Below are the code and all the weights of a small trained network. Each question names an input and a class and asks about switching units off, where a switched-off unit gives its printed mean instead of its output.

import numpy as np


def w(rows, s, z=0):
    codes = np.array(rows[::2]) - 128.0
    scale = np.full(codes.shape[1], s)
    scale[-1] = z or s
    return codes * scale


def f(y):
    return y / 2 * (1 + np.tanh(0.7978845608 * (y + 0.044715 * y**3)))


def log_softmax(a):
    a = a - a.max(-1, keepdims=True)
    return a - np.log(np.exp(a).sum(-1, keepdims=True))


def net(x, mask):
    res = np.array(x, float).reshape(1, 7) / 4 @ E
    y = f(res @ A[0][:, :-1].T + A[0][:, -1])
    res = res + np.where(mask, y, B[0][:, -1]) @ B[0][:, :-1]
    return log_softmax(res[-1] @ U[:, :-1].T + U[:, -1])


A, B = {}, {}
E = w([
[134,123,136,128,127],'x0',
[122,96,132,102,111],'x1',
[128,135,128,136,132],'x2',
[127,223,187,74,160],'x3',
[2,117,149,165,131],'x4',
[129,173,148,32,158],'x5',
[137,182,108,167,135],'x6',
],0.0087)
A[0] = w([
[103,106,118,184,87,42],'neuron 0',
[72,110,143,157,88,35],'neuron 1',
[143,177,144,77,85,145],'neuron 2',
[147,71,121,197,105,2],'neuron 3',
[78,92,123,195,76,86],'neuron 4',
[253,73,97,167,88,154],'neuron 5',
],0.012,0.0041)
B[0] = w([
[167,64,51,121,210,158],'neuron 0',
[147,13,104,166,112,153],'neuron 1',
[173,151,61,91,195,197],'neuron 2',
[162,56,121,135,254,168],'neuron 3',
[174,69,62,217,159,193],'neuron 4',
[3,221,185,124,90,253],'neuron 5',
],0.009,0.0072)
U = w([
[1,87,209,177,63,194],'0',
[75,179,227,31,31,151],'1',
[250,64,152,69,173,5],'2',
],0.0057,0.0021)

Each question gives the input, the list of numbers given to net, and the class t.
The units are the neurons (one row each of A and B). Each row of codes is followed by its name. A weight is (code - 128) times the scale printed after its matrix; where a second scale follows, it is the last column's (A, B and U).
mask holds one flag per neuron, in row order. A switched-off neuron (its flag False) gives its mean, the last column of its row in B, instead of its output. The means were averaged over made-up inputs and are rounded, as every weight is.
A unit's drop is (log p(t) with every unit on - log p(t) with that unit switched off) / (log p(t) with every unit on - log p(t) with every unit switched off).
The circuit of an input: a set's keep is (log p(t) with only the set's units on - log p(t) with every unit switched off) / (log p(t) with every unit on - log p(t) with every unit switched off). Starting from all 6 units, units are removed one at a time, each time the one whose removal leaves the highest keep (on an exact tie, the one counted first), for as long as the keep stays at least 0.8.
circuit, biggest first: the units of the circuit, biggest drop first
k most important neurons: the k neurons with the biggest drops, biggest first
drop of u: that unit's drop, to one decimal
input [-5,-2,6,-5,-8,4,-7], class 1: circuit, biggest first	[neuron 5]
input [-3,-4,6,0,1,-8,-5], class 2: circuit, biggest first	[neuron 3; neuron 0]
input [-4,-6,0,-1,5,-4,-7], class 2: circuit, biggest first	[neuron 5; neuron 0]
input [2,-5,3,-8,-3,4,5], class 1: circuit, biggest first	[neuron 5; neuron 4]
input [1,-5,1,-2,6,-3,8], class 2: circuit, biggest first	[neuron 5; neuron 0]
input [5,6,-7,-1,5,-1,1], class 2: 2 most important neurons	[neuron 5; neuron 4]
input [-7,-1,-3,7,0,8,-1], class 2: 2 most important neurons	[neuron 2; neuron 5]
input [4,-7,-2,-3,-7,-8,7], class 0: 2 most important neurons	[neuron 5; neuron 3]
input [3,4,6,-6,-5,3,5], class 1: 2 most important neurons	[neuron 5; neuron 4]
input [-3,-2,4,6,0,5,5], class 2: 2 most important neurons	[neuron 5; neuron 2]
input [0,-4,-7,3,-8,-7,4], class 1: drop of neuron 5	0.3
input [-3,-4,1,-4,-7,-5,-6], class 0: drop of neuron 5	1.3
input [-4,2,-8,-8,-3,5,-5], class 1: drop of neuron 1	0.1
input [-2,-6,-4,7,-8,-7,2], class 1: drop of neuron 5	0.3
input [4,-4,1,-5,-3,6,3], class 1: most important neuron	[neuron 4]
